z_482: [-24.7   8.8   7.8 -22.7]
z_730: [-90.4  53.8  23.8 -84.2]
z_982: [-70.1  24.7  67.5 -29.7]
z_715: [-54.7  36.2   7.2 -45.1]
z_318: [ 21.4 -30.2 -46.8  -8.3]
z_667: [-59.6  46.2 -31.2  16.1]
z_480: [-41.5  51.7 -30.4  -9.7]
z_799: [ 25.6 -30.8  35.2 -38.9]
z_639: [-28.0 -16.7  38.1  -7.1]
asked: [ 25.5 -30.9  35.3 -38.8] -> z_799
Table of tags by key:
[-29.6] -> z_99
[-45.2] -> z_179
[-29.7] -> z_634
[-45.1] -> z_119
[-70.1] -> z_48
join z_982 3:  -> z_634
asked: [ 21.6 -30.3 -47.0  -8.1] -> z_318
asked: [-24.7   8.8   7.8 -22.7] -> z_482
asked: [-70.1  24.7  67.5 -29.7] -> z_982
asked: [-54.7  36.2   7.2 -45.1] -> z_715

